Below is a small trained network, with its code and all its weights. Each question gives an input and a target symbol and asks what happens when units are switched off, that is, made to give their printed mean instead of their output.

import numpy as np


def w(rows, s, z=0):
    codes = np.array(rows[::2]) - 128.0
    scale = np.full(codes.shape[1], s)
    scale[-1] = z or s
    return codes * scale


def norm(h):
    return h / np.sqrt((h * h).mean(-1, keepdims=True) + 1e-5)


def f(y):
    return np.maximum(y, 0)


def softmax(a):
    e = np.exp(a - a.max(-1, keepdims=True))
    return e / e.sum(-1, keepdims=True)


def log_softmax(a):
    a = a - a.max(-1, keepdims=True)
    return a - np.log(np.exp(a).sum(-1, keepdims=True))


def net(x, mask):
    ids = ['αβγδεζηλμξπσφψω'.index(c) for c in x.split()]
    T = len(ids)
    res = E[ids] + P[:T]
    u = 0
    for l in range(3):
        q, k, v = (norm(res) @ M[l].T for M in (Q, K, V))
        z = softmax(np.where(np.tri(T) > 0, q @ k.T / 4**0.5, -1e9)) @ v
        res = res + np.where(mask[u], z, O[l][:, -1]) @ O[l][:, :-1]
        u += 1
        y = f(norm(res) @ A[l][:, :-1].T + A[l][:, -1])
        res = res + np.where(mask[u : u + 12], y, B[l][:, -1]) @ B[l][:, :-1]
        u += 12
    return log_softmax(norm(res)[-1] @ U[:, :-1].T + U[:, -1])


Q, K, V, O, A, B = {}, {}, {}, {}, {}, {}
E = w([
[117,142,145],'α',
[117,133,138],'β',
[116,141,145],'γ',
[117,141,147],'δ',
[127,150,148],'ε',
[116,143,146],'ζ',
[118,143,146],'η',
[126,148,151],'λ',
[111,106,121],'μ',
[112,105,120],'ξ',
[113,100,115],'π',
[180,93,114],'σ',
[122,119,61],'φ',
[125,185,5],'ψ',
[185,142,152],'ω',
],0.013)
P = w([
[25,204,1],'0',
[55,164,58],'1',
[73,176,84],'2',
[73,164,111],'3',
[74,154,112],'4',
[74,137,133],'5',
[69,108,135],'6',
[66,74,146],'7',
[49,38,147],'8',
[56,27,157],'9',
[65,19,163],'10',
],0.0021)
Q[0] = w([
[129,253,96],'L0H1',
[131,47,171],'L0H1',
[184,72,98],'L0H1',
[221,108,140],'L0H1',
],0.0045)
K[0] = w([
[146,240,121],'L0H1',
[108,1,179],'L0H1',
[147,47,184],'L0H1',
[171,58,221],'L0H1',
],0.0041)
V[0] = w([
[127,152,68],'L0H1',
[158,151,3],'L0H1',
[70,176,81],'L0H1',
[95,98,119],'L0H1',
],0.0051)
O[0] = w([
[99,196,201,144],'L0H1',
[114,255,172,82],'L0H1',
[68,113,188,253],'L0H1',
[120,122,133,126],'L0H1',
],0.0042,0.0022)
A[0] = w([
[140,127,50,124],'L0N1',
[122,182,99,150],'L0N2',
[133,71,28,226],'L0N3',
[159,91,247,134],'L0N4',
[160,131,156,171],'L0N5',
[72,108,80,85],'L0N6',
[92,168,75,11],'L0N7',
[191,207,170,30],'L0N8',
[83,214,1,85],'L0N9',
[123,181,184,129],'L0N10',
[135,155,170,9],'L0N11',
[194,140,118,96],'L0N12',
],0.0045,0.0015)
B[0] = w([
[153,209,159,152],'L0N1',
[69,69,170,161],'L0N2',
[136,251,122,200],'L0N3',
[37,64,67,254],'L0N4',
[77,133,138,159],'L0N5',
[113,188,184,168],'L0N6',
[153,109,167,141],'L0N7',
[28,92,120,153],'L0N8',
[113,40,199,172],'L0N9',
[84,66,101,227],'L0N10',
[112,110,122,143],'L0N11',
[150,210,141,149],'L0N12',
],0.0029,0.0024)
Q[1] = w([
[38,2,113],'L1H1',
[217,160,96],'L1H1',
[78,95,154],'L1H1',
[37,67,167],'L1H1',
],0.006)
K[1] = w([
[169,12,50],'L1H1',
[123,164,170],'L1H1',
[132,82,88],'L1H1',
[147,3,106],'L1H1',
],0.006)
V[1] = w([
[50,197,61],'L1H1',
[128,151,194],'L1H1',
[81,132,105],'L1H1',
[142,166,254],'L1H1',
],0.0056)
O[1] = w([
[53,112,64,253],'L1H1',
[164,78,136,174],'L1H1',
[120,114,74,206],'L1H1',
[254,59,172,188],'L1H1',
],0.0077,0.0028)
A[1] = w([
[136,131,58,109],'L1N1',
[207,45,97,52],'L1N2',
[220,189,110,62],'L1N3',
[171,115,215,68],'L1N4',
[191,164,135,48],'L1N5',
[120,56,120,172],'L1N6',
[219,101,40,208],'L1N7',
[254,193,77,6],'L1N8',
[186,167,101,95],'L1N9',
[153,135,60,73],'L1N10',
[100,168,57,37],'L1N11',
[96,144,33,158],'L1N12',
],0.0065,0.0022)
B[1] = w([
[108,97,152,150],'L1N1',
[68,220,129,170],'L1N2',
[162,16,76,140],'L1N3',
[159,194,78,144],'L1N4',
[234,96,89,134],'L1N5',
[208,112,134,252],'L1N6',
[73,172,21,178],'L1N7',
[129,17,55,147],'L1N8',
[75,2,138,138],'L1N9',
[8,126,69,142],'L1N10',
[192,142,196,151],'L1N11',
[110,132,197,212],'L1N12',
],0.0036,0.0041)
Q[2] = w([
[156,174,47],'L2H1',
[195,155,37],'L2H1',
[253,147,141],'L2H1',
[205,151,54],'L2H1',
],0.0039)
K[2] = w([
[73,83,136],'L2H1',
[99,56,130],'L2H1',
[146,3,130],'L2H1',
[122,46,161],'L2H1',
],0.0067)
V[2] = w([
[122,81,72],'L2H1',
[95,138,210],'L2H1',
[118,119,255],'L2H1',
[123,122,90],'L2H1',
],0.006)
O[2] = w([
[145,203,171,254],'L2H1',
[130,103,252,150],'L2H1',
[38,95,253,133],'L2H1',
[139,136,135,161],'L2H1',
],0.0056,0.0023)
A[2] = w([
[108,170,136,117],'L2N1',
[157,96,139,84],'L2N2',
[184,110,133,97],'L2N3',
[169,112,156,86],'L2N4',
[124,113,90,250],'L2N5',
[244,133,157,218],'L2N6',
[108,152,168,208],'L2N7',
[167,143,127,14],'L2N8',
[144,131,128,88],'L2N9',
[143,113,162,134],'L2N10',
[141,82,125,114],'L2N11',
[232,141,156,148],'L2N12',
],0.011,0.002)
B[2] = w([
[183,122,116,166],'L2N1',
[200,85,167,159],'L2N2',
[111,201,154,156],'L2N3',
[154,111,98,157],'L2N4',
[172,171,188,211],'L2N5',
[161,223,213,190],'L2N6',
[194,115,28,253],'L2N7',
[134,144,192,137],'L2N8',
[120,172,171,132],'L2N9',
[137,175,133,191],'L2N10',
[139,131,170,185],'L2N11',
[183,231,254,175],'L2N12',
],0.0056,0.0034)
U = w([
[121,129,158,63],'α',
[123,134,140,91],'β',
[128,128,143,26],'γ',
[127,130,146,43],'δ',
[131,126,141,8],'ε',
[126,128,147,47],'ζ',
[128,87,178,144],'η',
[220,1,185,184],'λ',
[100,94,138,89],'μ',
[84,79,125,112],'ξ',
[34,57,90,130],'π',
[253,110,5,153],'σ',
[37,178,71,179],'φ',
[69,215,85,196],'ψ',
[194,240,198,254],'ω',
],0.0084,0.004)

Each question gives the input, a string of symbols that net reads in full, and the target symbol t.
The units are the heads (4 rows each of Q, K, V and O) and the neurons (one row each of A and B). Each row of codes is followed by its name. A weight is (code - 128) times the scale printed after its matrix; where a second scale follows, it is the last column's (O, A, B and U).
mask holds one flag per unit, layer by layer, with each layer's heads first. A switched-off unit (its flag False) gives its mean, the last column of its rows in O or B, instead of its output. The means were averaged over made-up inputs and are rounded, as every weight is.
A unit's drop is (log p(t) with every unit on - log p(t) with that unit switched off) / (log p(t) with every unit on - log p(t) with every unit switched off).
The circuit of an input: a set's keep is (log p(t) with only the set's units on - log p(t) with every unit switched off) / (log p(t) with every unit on - log p(t) with every unit switched off). Starting from the 12 units with the biggest drops (on a tie, the unit counted first), units are removed one at a time, each time the one whose removal leaves the highest keep (on an exact tie, the one counted first), for as long as the keep stays at least 0.8.
units of the circuit, in order: the units of the circuit, biggest drop first
unit that matters most: the unit with the biggest drop
k most important neurons: the k neurons with the biggest drops, biggest first
top k neurons in layer l: the k neurons of layer l with the biggest drops, biggest first
drop when u is switched off: that unit's drop, to one decimal
input λ η η η δ α π η ζ λ ε, target λ: units of the circuit, in order => (L0H1)
input ξ σ α, target σ: 2 most important neurons => (L2N7 L0N4)
input λ σ ω η σ λ λ λ, target λ: units of the circuit, in order => (L0H1 L2N6 L2N12)
input η ξ ω η λ φ γ σ π, target σ: units of the circuit, in order => (L0N3 L2H1)
input β λ β η σ λ ε, target σ: 2 most important neurons => (L2N7 L0N3)
input λ σ ξ λ, target σ: 2 most important neurons => (L2N7 L0N4)
input ζ φ λ λ π σ ξ λ, target σ: top 2 neurons in layer 2 => (L2N7 L2N1)
input σ σ σ σ λ α, target σ: 2 most important neurons => (L1N8 L0N4)
input λ δ λ η π σ δ δ, target σ: 3 most important neurons => (L2N7 L1N2 L0N10)
input σ λ λ λ λ γ λ σ λ ξ, target σ: 3 most important neurons => (L0N3 L2N7 L0N4)
input σ ζ λ ω σ, target ω: 3 most important neurons => (L0N4 L2N6 L2N12)
input η σ λ β, target σ: top 3 neurons in layer 1 => (L1N8 L1N12 L1N2)
input ξ ξ λ α η π ε λ η γ, target λ: top 2 neurons in layer 1 => (L1N6 L1N2)
input φ β σ σ ψ η η η ω δ π, target ω: unit that matters most => L0H1
input α σ π λ η σ π, target σ: 2 most important neurons => (L0N4 L2N7)
input σ π λ λ σ λ δ λ σ η η, target σ: 3 most important neurons => (L2N7 L0N3 L0N10)
input π α π φ ε σ γ, target σ: top 2 neurons in layer 2 => (L2N7 L2N1)
input α ω ξ, target ω: top 2 neurons in layer 0 => (L0N4 L0N6)
input φ β λ λ η, target λ: top 2 neurons in layer 0 => (L0N4 L0N3)
input λ σ μ, target σ: most important neuron => (L1N3)
input ζ η α μ γ α η λ γ σ γ, target σ: top 2 neurons in layer 0 => (L0N10 L0N9)
input ξ ζ γ λ α ξ λ α λ λ, target λ: drop when L0N4 is switched off => 0.2
input γ λ η λ λ λ δ λ σ ζ, target σ: drop when L2N7 is switched off => 1.1
input σ δ ξ φ σ ω α λ σ ζ ζ, target σ: drop when L0H1 is switched off => 0.2
